Rows are numbered. After the first seven, each row is followed by the numbers of the six nearest rows among all rows above it, by straight-line distance, nearest first.
1: [-654 -480 194 -238 -29 -109 -139 -999 64 -33 -500 -85 -46 85 -99 388 10 -7 40 -227 -28 5 -299 62 -290 120 -242 245 71 -403 -188 -88 195 28 77 -170 -52 49 271 -158 -324 14 18]
2: [64 -247 93 -174 -113 102 167 899 58 11 38 165 150 -44 447 26 -39 219 126 152 -74 45 -77 -283 553 232 -6 -53 144 524 -24 338 -274 -3 179 -76 -78 104 111 161 263 -129 -10]
3: [-170 187 57 1 -10 328 162 847 -5 -48 31 -10 -27 -178 134 -168 178 -94 225 453 -93 -167 54 118 156 62 117 -141 -1 841 -57 85 -235 -133 179 -78 15 -159 111 240 397 216 -68]
4: [173 394 -93 411 286 146 47 564 81 -45 -87 252 159 -6 41 -377 -61 156 -121 269 -136 49 260 27 -164 -110 167 16 110 256 -119 -39 154 -108 96 -92 58 -363 -40 -124 334 -55 -185]
5: [80 0 111 27 -277 104 125 -137 -136 118 -81 -81 81 128 62 91 190 -23 262 -127 51 122 -71 112 -157 177 -168 -7 260 -422 118 -205 78 66 106 -32 -195 -189 -37 -120 237 166 1]
6: [197 561 92 254 -103 -46 288 -356 323 298 313 -70 153 -41 -247 -53 335 85 -45 -341 -131 -80 -389 245 -242 -6 2 46 -152 184 194 -73 267 -37 -125 -22 -214 -336 -84 -320 440 100 -192]
7: [-243 244 233 -264 -163 -208 -229 -721 21 146 212 -337 -95 -162 -225 318 181 -153 -136 -11 78 -81 -475 -69 125 244 -55 -24 152 -991 245 -25 380 -19 129 241 -47 68 18 70 -205 -144 126]
8: [-596 -125 -176 -165 -218 -372 -221 -999 -79 271 -411 -122 -31 101 -323 300 149 -43 223 -293 -113 -104 -511 -290 40 -37 -225 105 292 -999 222 26 385 136 322 151 -441 -38 32 67 -460 -38 -14] | 7 1 5 6 4 2
9: [412 490 -51 223 183 202 263 -69 5 169 73 -164 203 45 -361 -116 -36 85 -156 -80 -158 74 -102 -77 -114 50 274 -11 75 27 36 31 -353 -48 83 220 -17 97 -104 -74 169 162 -63] | 6 4 5 3 2 7
10: [357 550 170 450 168 172 326 -136 90 19 95 -90 -7 284 -118 -269 130 10 69 -19 -124 -86 -172 86 -113 -71 50 70 162 43 -69 99 -54 -10 -68 15 183 -50 32 -105 232 198 139] | 9 6 4 5 3 2
11: [-475 -167 19 -237 -391 49 1 -999 -30 -89 4 -352 -40 -44 1 371 72 -31 -1 -188 130 121 -271 -69 -136 -69 -221 56 288 -999 155 11 369 257 11 16 75 346 51 43 -517 -161 77] | 7 8 1 5 10 9
12: [-200 110 -40 135 -135 207 99 766 -4 -350 98 193 137 -27 53 -313 21 88 202 603 14 -356 36 -199 379 -63 -202 -184 -84 600 17 515 9 -12 118 -33 10 52 34 -33 57 514 -143] | 3 2 4 10 9 5
13: [-69 -118 33 -276 -60 194 -177 806 233 -201 116 52 -21 -410 271 257 172 -139 63 280 68 -271 83 -116 593 5 127 -395 342 -10 15 369 -128 180 -173 -72 -298 149 -197 42 -6 264 -27] | 2 12 3 5 4 9
14: [86 193 0 129 -60 172 25 -192 127 -132 39 177 -58 22 131 153 13 147 -70 512 160 -68 187 45 -203 -111 -47 -28 457 338 29 134 307 -266 -63 -113 -233 -350 -196 44 393 54 9] | 4 5 10 9 6 3
15: [-418 -291 189 -192 -261 -149 -77 -253 329 -101 -297 86 -148 -84 319 191 -229 -247 223 -118 57 -53 -150 -81 -225 240 -339 252 99 60 121 144 488 116 -15 13 -235 141 103 157 -217 -160 -157] | 1 5 11 14 7 8
16: [115 -122 57 -157 264 71 -123 999 -104 -158 32 106 207 -12 -55 -272 42 -56 101 537 -138 -76 380 5 -54 59 217 34 -177 896 -53 160 -70 -4 178 284 -30 -39 191 -138 909 156 -209] | 3 4 12 2 14 13
17: [-769 135 -44 -310 -142 -255 12 -686 300 349 -199 -242 -285 195 -241 375 0 65 -106 -384 -72 169 -10 179 -359 84 -113 200 -247 -673 -27 -111 388 -34 169 25 -5 174 -164 -20 363 -222 176] | 1 7 11 8 5 15
18: [-571 -138 -106 -123 -721 35 -57 -999 -45 381 -100 -316 100 -210 33 253 206 125 167 -174 6 89 -294 93 -390 -41 -400 149 401 -954 -156 -92 215 299 192 128 -276 70 -2 104 -386 -147 207] | 11 8 1 7 17 5
19: [-48 361 -84 131 215 -121 242 -724 -130 10 -224 -42 80 117 -299 -121 277 104 -23 -226 105 -7 -207 84 -194 -188 84 82 281 -581 -93 -265 -42 -30 20 113 -19 -262 85 12 265 232 61] | 5 10 9 6 7 17
20: [92 416 93 313 220 -194 37 -117 -47 175 -103 251 -83 154 -147 77 26 -390 -204 -298 98 408 164 -117 -94 212 -48 117 -538 565 -81 -253 -83 -22 55 143 192 -73 -183 84 481 9 275] | 9 10 4 6 5 14
21: [642 496 126 84 79 225 -27 379 -227 108 493 99 138 18 164 -243 268 29 59 297 80 -192 -81 -46 240 -41 145 -183 528 -267 38 -18 38 -88 -58 169 -202 -469 15 118 -5 66 -93] | 10 4 9 5 14 13
22: [150 512 49 120 353 83 217 397 181 22 142 -17 151 -166 -53 -399 130 -38 18 -202 -3 142 69 85 308 148 138 -67 92 575 57 -305 -12 11 50 76 119 -23 15 10 322 284 -127] | 4 9 10 3 20 6
23: [-439 -519 16 -264 57 243 -32 473 7 13 -55 25 -59 -59 293 -93 -272 283 -43 111 124 -100 -255 111 531 -10 -292 -89 220 175 289 445 198 -118 46 13 -173 161 338 4 -215 263 -173] | 2 13 12 15 3 5
24: [-484 -665 45 -273 -439 435 -69 -230 138 145 -163 -18 24 -96 388 218 -321 -226 96 -59 105 -27 -127 -31 256 83 -174 -126 -1 -267 158 305 333 195 -25 -8 -271 -72 7 231 -626 -33 -50] | 15 23 11 1 5 18
25: [-600 -88 138 -87 32 -158 228 -601 63 -180 -302 -100 -159 76 -39 198 -69 -183 214 -401 48 419 -54 -109 -142 33 -82 144 -113 -289 89 -109 101 346 198 -43 -135 338 -90 156 30 28 137] | 1 17 15 5 11 19
26: [-115 264 -4 -13 -24 201 115 -104 43 51 -81 -146 -47 -124 -218 121 250 106 260 29 19 55 -112 19 -95 -88 -195 23 66 -226 164 -102 53 -90 181 65 75 -138 -128 94 449 -98 24] | 5 19 10 9 14 6
27: [-85 -63 198 21 -69 -81 -130 113 213 3 58 83 -51 -184 229 -95 -42 5 2 -15 -24 20 31 -181 -256 -99 -335 -118 -9 302 44 -93 339 258 14 -128 -220 -122 -13 118 309 -314 -300] | 15 26 14 5 4 22
28: [-62 127 44 23 -351 61 -49 35 245 19 179 84 -6 -381 205 69 9 -268 129 338 107 -394 19 -9 14 26 -99 -17 25 144 -105 -46 289 -86 7 -162 -159 -1 66 -22 9 -152 40] | 27 14 26 15 5 13
29: [189 489 27 413 144 -190 47 -548 -135 -139 -187 19 -130 47 -363 -48 225 32 -146 -376 -159 105 214 61 -246 137 -60 251 -314 214 33 -378 -113 -303 163 3 97 -282 -140 61 525 231 116] | 20 19 10 26 9 6
30: [464 389 -46 144 259 287 8 103 -147 322 242 67 -46 -32 -97 -90 160 24 -33 -42 96 69 -64 -221 378 -64 138 -134 441 -334 -130 61 -45 -133 -179 68 -139 -122 -51 -29 -435 314 329] | 21 9 10 5 26 22
31: [-713 -286 105 -231 -146 -171 -117 -882 165 152 -237 -268 -179 -31 -71 196 -127 1 155 -182 -6 22 -207 -149 -517 72 -198 48 -141 -197 60 -26 204 81 -149 -140 -41 107 -123 75 64 44 -7] | 1 25 17 15 11 18
32: [-4 327 -5 459 295 92 -34 767 -61 106 117 191 288 -227 -43 -212 131 254 -68 506 -85 -578 318 42 -63 -165 58 -77 -54 467 -47 64 -62 -125 -199 141 191 -79 -44 1 897 -135 -258] | 4 16 3 22 12 14
33: [110 647 9 408 388 -223 212 127 -172 85 102 -60 -67 22 -163 -221 49 96 -8 -228 140 -41 101 -140 -297 57 -17 114 -145 499 -125 -252 -176 101 115 -59 254 -259 -140 -144 940 -30 -50] | 20 29 22 10 4 9
34: [-88 213 -47 230 -20 142 -136 66 41 102 212 106 66 -232 92 -40 218 187 -1 356 -41 -186 249 80 -186 -159 -183 64 240 498 117 161 345 -12 -121 -20 -67 -37 -45 39 420 -32 -218] | 14 27 28 4 32 26
35: [-473 -573 63 -274 27 185 -270 597 140 1 -148 41 72 -170 422 35 -190 52 238 -39 92 17 -216 -36 680 239 -15 52 -55 -26 91 386 58 72 216 100 -290 193 228 89 -472 100 -15] | 23 24 2 13 15 28
36: [-7 276 162 -37 -285 46 105 -70 302 -113 81 -123 33 10 -47 116 2 18 -17 345 -33 -109 68 -252 6 -149 -254 137 164 506 162 63 221 55 -188 -154 -204 -54 40 39 225 82 160] | 14 34 28 27 26 10
37: [-103 -473 8 -440 -144 274 -382 427 -76 309 -22 73 276 -48 139 -150 -1 94 86 81 10 -432 -256 -132 657 3 -55 -376 510 -724 20 472 141 -75 232 144 -405 -4 289 -70 -378 73 -87] | 35 23 13 24 30 21
38: [-160 89 44 194 -3 299 366 297 145 -9 168 272 231 30 548 -56 217 338 101 210 -125 106 -119 71 380 -76 -151 -102 21 606 31 48 -51 166 83 21 28 -129 117 174 552 192 85] | 3 2 34 22 36 12
39: [-281 37 262 48 -516 -96 -3 -124 50 109 116 -9 -101 -70 39 73 6 -81 153 385 -64 -254 -39 -335 109 177 -208 39 55 248 51 31 324 32 139 -124 -417 1 74 243 118 111 -181] | 28 36 27 15 34 14
40: [-155 222 -34 -85 220 -117 124 68 65 -51 -399 -108 -94 108 -41 -117 92 -37 -246 -233 -145 364 276 112 -140 20 106 -21 -389 470 -67 -193 -340 -104 -304 80 308 -82 -153 -212 369 208 -43] | 20 29 22 33 9 4
41: [63 735 -104 350 -127 68 131 -291 65 117 271 -101 100 151 -320 228 307 -112 -33 112 -73 -37 -91 61 -376 -73 121 106 168 -412 -369 -299 -3 -65 -38 107 28 -203 -70 61 179 42 -42] | 19 10 26 9 5 6
42: [-37 410 103 247 295 -77 122 -32 205 -199 -268 -26 50 45 -265 -134 75 -159 -183 -477 165 490 36 154 145 151 184 51 -87 -2 155 -94 -147 118 -12 -81 131 -75 129 129 83 210 151] | 40 22 20 9 10 29
43: [-797 -145 -24 -236 -226 -219 -191 -846 146 -90 -265 -46 -340 -42 6 259 189 55 27 -304 144 63 -215 8 -190 152 -373 -74 163 -776 94 -167 250 323 120 32 -196 111 32 -120 -407 76 -140] | 11 1 8 31 18 25
44: [-56 679 -84 116 -91 -257 399 -330 163 31 -42 -101 68 -87 -230 396 314 123 143 -66 -128 381 153 -117 -461 -62 115 81 47 213 -87 -281 213 -141 -79 -30 214 -233 -111 -10 726 -104 -25] | 26 41 29 33 6 20
45: [684 476 -244 138 328 186 245 -353 -126 94 -125 -108 244 130 -38 63 101 154 -79 -304 -211 118 -22 1 -104 77 238 75 482 -875 34 -163 -269 -235 -68 -113 -150 -319 26 -59 313 129 -14] | 19 9 5 41 10 30
46: [-101 138 54 -17 -144 90 48 -192 190 -20 -48 -19 -36 50 -125 166 219 273 -15 -104 54 41 -216 -152 -162 123 -383 -131 -34 -293 111 131 107 74 -17 -168 -33 -63 26 224 493 -13 -57] | 26 5 27 36 39 19
47: [232 567 99 179 -117 -169 -24 -334 80 13 -76 -30 -43 -23 -154 47 424 -81 -44 -281 -33 -143 -43 85 -610 172 -166 161 48 119 19 -470 187 -270 -120 7 50 -218 -226 -73 884 -180 121] | 44 29 6 26 33 41
48: [48 394 66 322 254 -118 206 41 137 -207 -140 207 85 71 -53 125 382 -93 83 -167 -169 203 104 222 -271 -16 357 188 -130 341 104 -158 -36 -149 55 -96 90 -97 46 -68 386 202 16] | 42 29 40 10 44 22
49: [0 -240 232 -230 -288 233 23 551 162 -164 256 218 7 21 369 -41 -149 104 -215 325 271 -192 40 -145 361 162 50 -105 408 -44 50 368 -65 298 -3 -61 -76 106 174 -38 -57 72 -97] | 13 2 23 35 28 12
50: [50 -100 154 28 -276 -74 31 263 107 145 216 150 60 -142 319 101 -84 20 122 89 286 -202 -164 -136 170 -211 -26 -172 174 -80 112 140 66 122 209 -404 -336 119 259 -23 132 -3 -88] | 28 49 39 27 36 5
51: [-29 482 229 267 -73 -83 220 74 76 23 90 -59 -60 -207 -8 -400 103 77 -187 -476 139 87 150 191 -622 152 -74 225 -607 901 -111 -30 -121 -236 -9 192 313 -274 54 -275 999 -115 -79] | 33 20 40 47 29 48
52: [-306 -320 18 -222 -442 -195 -229 244 226 -94 -187 181 68 -248 382 -9 87 -87 190 41 -208 -59 -177 128 -145 343 -635 -114 -232 453 -58 -42 270 -4 -139 -175 -236 181 90 396 -345 -98 -130] | 15 27 28 39 24 35
53: [-974 -302 243 -104 -69 28 -82 -748 108 9 -449 -165 -219 -135 198 280 -439 -141 78 -524 10 428 86 12 -335 169 84 275 -422 438 59 -291 37 179 98 -72 145 269 132 -42 25 351 -194] | 25 31 1 15 17 40
54: [-331 -114 -174 -375 -244 3 -334 -286 91 47 -107 142 -108 -41 95 65 94 -20 227 -85 25 -291 -197 -122 -91 -37 -37 -104 509 -999 -19 198 162 159 239 24 -172 10 -75 -165 213 187 -172] | 5 43 46 7 26 8
55: [-417 24 124 -27 -645 -103 -166 -752 -70 76 -343 -173 -302 69 102 81 66 -48 183 -507 -55 217 -161 6 112 -110 -139 83 347 -809 10 84 -25 107 15 28 -217 213 -186 92 -49 71 158] | 43 11 18 25 54 8
56: [650 369 -193 399 569 128 188 141 -158 -19 389 279 30 53 -223 -470 257 170 -60 -335 -25 64 -74 266 147 -149 250 68 -99 180 91 104 -411 -63 -41 9 38 -145 -272 -197 550 217 45] | 9 10 22 33 48 4
57: [-533 -268 244 -179 -77 -189 5 -507 19 133 -418 -345 -180 168 -46 305 23 -96 -50 -163 -78 206 76 48 237 -57 -288 217 56 -532 -108 -64 31 101 66 -32 50 143 -208 37 183 -55 67] | 25 55 17 31 1 43
58: [160 528 -103 262 234 -184 178 -91 124 106 62 20 145 71 -322 162 102 106 156 -299 -84 -143 -170 181 -513 -168 -132 415 24 202 37 -391 -120 40 -123 -98 117 -90 -87 -45 848 -105 175] | 47 33 44 48 29 6
59: [-346 -790 24 -230 -20 188 -161 453 -108 -124 -293 175 -271 55 236 159 -277 -86 47 168 135 67 -107 6 618 77 115 -122 -68 -504 -138 246 -73 168 200 24 -194 215 90 -31 -641 300 -313] | 35 23 24 37 49 13
60: [-134 648 -8 21 -43 149 143 -164 -37 -135 51 23 -163 107 -129 65 350 -61 86 -157 1 31 58 22 -446 -175 -111 -121 7 230 -234 -456 3 -75 -66 -92 98 -332 -44 -45 858 161 21] | 47 44 58 33 26 48
61: [295 522 -245 335 529 3 54 394 39 -30 269 19 -102 207 -141 -509 255 -50 4 -291 -71 66 -269 340 110 162 291 -175 -347 812 -140 90 -126 -180 -20 -45 -34 39 -164 -146 644 12 79] | 56 22 33 48 10 4
62: [-371 -341 -83 -38 263 221 -174 301 -29 -97 -121 58 -54 -102 92 4 -159 152 99 -9 91 -70 -72 102 480 48 -16 -261 -71 29 23 150 -261 127 182 -81 -55 102 256 -31 -88 81 109] | 35 23 59 50 49 2
63: [830 -65 -267 -63 211 86 124 748 210 83 -194 17 187 -319 369 -201 -8 96 129 -19 25 100 311 -137 616 -72 264 -2 281 120 -84 393 -519 -13 -85 -105 -180 -6 69 8 -276 189 38] | 2 13 30 49 62 21
64: [59 672 191 -11 -309 90 427 -375 194 168 251 -219 208 59 -102 -3 213 30 195 382 -37 -160 -168 -141 -199 -69 -55 234 391 -272 244 -15 328 -196 174 -57 -250 -255 131 -207 166 14 -138] | 26 41 5 36 6 10
65: [416 202 -206 389 317 219 116 288 64 -301 -41 33 -79 192 -162 -345 203 7 -139 -463 -186 225 252 318 136 -109 264 52 -166 999 -117 16 -519 -75 104 97 224 -262 17 -3 696 110 -151] | 61 56 22 40 48 33
66: [-544 238 31 -49 -182 -11 -112 -432 11 -47 -12 -266 55 -72 -251 416 -55 -121 -50 9 -61 -11 -311 -214 -36 132 -176 -3 40 -694 29 -126 195 281 126 -41 -177 47 -83 93 -95 -180 220] | 7 11 57 25 43 46
67: [-53 537 -79 256 32 -40 4 -773 -48 10 -216 -160 35 145 -318 106 530 -108 -230 -289 -93 117 -216 206 -115 -184 205 18 -123 -382 270 -358 237 -146 116 356 -218 -145 7 -158 355 195 220] | 19 29 41 26 6 47
68: [-80 568 161 211 96 -239 127 -506 169 -97 227 -66 8 -19 -333 24 201 -71 -36 -81 -197 -108 -202 -43 -537 58 -169 113 -20 55 128 -156 273 -113 -84 -30 327 -409 -226 16 694 -106 145] | 47 44 58 60 6 29
69: [189 59 103 -276 -261 225 2 333 90 -167 174 -163 132 -215 571 85 -14 74 215 415 -111 -322 -53 -72 258 -25 -134 -127 602 -267 -102 273 45 -211 -75 8 -381 140 381 -119 -195 -115 -179] | 49 50 28 13 37 21
70: [106 496 -303 375 -150 -119 8 -423 23 -217 -50 72 -249 269 -310 -236 209 -72 78 -141 -166 243 56 21 -102 71 148 414 -291 239 -113 -283 -23 -159 -42 273 13 -146 -94 -92 711 -138 222] | 29 47 20 48 60 58
71: [-465 -371 448 -220 -489 165 -224 -246 48 -93 -160 -119 40 -253 240 497 -197 -206 151 253 63 -81 -89 103 -263 126 -186 -61 457 -631 59 -64 604 254 55 118 -296 352 83 64 -862 -136 135] | 24 11 15 66 43 18
72: [-143 -245 241 -197 -244 -140 -154 -119 286 -126 -24 -208 34 -51 -33 -81 121 13 356 194 -106 -117 83 110 -217 -118 -222 90 151 281 62 2 82 -31 -172 190 -152 49 -4 -22 141 -48 -27] | 36 27 28 39 34 26
73: [98 112 -72 -191 -76 351 -143 293 -233 -64 302 142 188 37 307 -292 82 139 311 240 59 -254 -203 -105 417 -79 -19 -7 404 -466 109 268 21 -55 -116 210 -643 16 28 35 -254 98 -128] | 69 21 37 49 30 50
74: [387 354 -36 90 346 199 196 999 -107 77 359 287 190 -16 133 -488 200 -209 236 210 -145 -150 139 -62 315 -39 232 -144 -110 419 -171 46 -334 -220 -74 240 196 -347 -106 38 728 96 196] | 3 32 22 16 4 61
75: [-605 215 132 -80 89 -88 -30 -999 261 100 -392 46 -198 91 20 203 124 -95 -92 -603 32 21 150 23 -353 -61 -114 67 -1 -290 -1 -240 364 -24 201 -219 -62 -173 -150 6 497 -26 77] | 17 31 25 57 19 1
76: [-366 60 107 -280 -435 -7 -315 -963 94 74 60 -272 20 -17 -210 162 240 24 57 20 102 -111 -215 -172 -9 192 -271 140 533 -999 -15 -274 471 32 362 309 -175 41 -1 76 -280 93 40] | 7 11 18 8 43 66
77: [11 54 5 182 -35 -99 66 -138 -154 -61 -449 -75 22 83 -291 57 -93 -195 29 -474 170 184 -65 -78 115 290 6 91 151 -854 -31 48 -78 76 -34 79 -75 -181 -26 83 -328 25 15] | 5 66 42 19 55 57
78: [-679 -124 219 -143 -386 -171 -32 -999 111 109 -466 -213 17 148 -36 614 122 10 82 -64 -96 65 -180 -289 -408 -49 -158 94 435 -925 247 166 500 147 159 -97 -29 86 110 63 -423 -203 -179] | 11 8 43 1 18 76
79: [-564 -109 210 -38 -271 -322 -164 -697 316 -26 -392 -120 -128 95 -152 208 -86 -126 270 -147 -32 118 -16 57 -446 40 -137 76 -53 -384 170 -27 153 124 69 -1 -208 117 146 -242 534 -20 114] | 31 25 17 75 57 1
80: [-355 -272 -7 -66 68 18 -324 -84 12 63 -79 -162 20 244 -41 -39 -15 -140 -81 -309 140 -115 -369 -93 167 8 138 163 232 -766 88 196 -387 124 174 54 -147 214 12 29 -438 104 105] | 77 54 66 62 55 57
81: [-694 -5 -277 -133 16 -241 -297 -999 -37 104 -255 -315 -131 3 65 212 91 49 -95 -285 70 105 -119 -135 -385 -70 -259 143 249 -999 197 -195 416 145 157 -78 -117 386 109 94 51 144 -94] | 43 11 78 8 31 76
82: [-448 -405 183 -478 -233 44 -155 -73 164 20 -300 1 8 -181 254 330 -64 -35 83 402 -95 13 -48 -103 -293 -85 -235 69 268 -356 -8 -105 534 247 29 115 -367 18 216 185 -119 -91 -169] | 15 71 24 72 39 27
83: [-248 270 125 -108 -296 93 160 -171 -38 -20 -23 10 37 -147 68 121 7 246 115 222 -47 -201 -59 2 -280 -123 -262 -7 85 40 218 -87 347 -1 -47 62 -12 -185 -23 84 271 -110 -145] | 26 46 36 34 27 72
84: [363 372 98 78 374 372 -62 524 -192 19 264 189 333 149 -23 -233 105 62 -160 335 28 -184 221 82 48 -134 -69 3 27 394 -17 179 -64 78 47 74 -69 -102 127 -82 324 89 -19] | 4 34 32 22 74 21
85: [-84 235 -21 38 -261 135 -233 -57 302 66 7 97 -18 -41 182 47 99 108 151 254 -121 44 -44 19 -398 -41 -168 107 -36 424 113 165 227 107 -73 -33 -78 -328 -15 156 575 7 16] | 34 83 36 27 14 72
86: [-115 -421 143 -184 -260 252 -250 -103 165 93 -56 -91 92 120 451 334 -97 119 -113 56 253 -73 -183 -187 138 25 -344 -79 466 -403 -49 64 527 -20 83 67 -290 261 133 56 -412 -109 -196] | 82 24 71 15 69 50
87: [247 80 5 267 39 252 -132 365 -251 -24 185 58 138 156 338 -237 -40 -9 330 149 142 -254 -111 51 460 107 182 109 -98 -12 127 26 51 -87 71 28 -233 -93 109 -136 -226 212 -9] | 73 21 62 50 84 30
88: [-65 540 150 359 -196 -168 -72 -717 209 59 110 -162 -59 74 -201 61 314 147 -54 -276 39 135 119 285 -658 -235 -325 301 -59 -49 19 -329 140 -52 86 208 133 -287 -54 -6 396 -160 100] | 68 47 29 44 41 58
89: [-214 4 228 -226 -215 27 -234 -51 152 51 128 -49 -148 -204 -91 322 22 105 32 91 -93 -83 -79 -35 -255 229 -246 82 103 -113 147 151 20 120 117 -44 -104 193 -32 -119 186 -152 -45] | 46 83 72 26 28 27
90: [-91 -583 84 -438 -202 -6 -65 186 121 -1 77 133 95 -98 219 175 -502 -43 -180 146 45 -149 -60 -74 470 -50 -161 -1 202 -28 99 266 179 57 84 41 -353 122 17 181 -743 77 -16] | 24 35 23 86 59 49
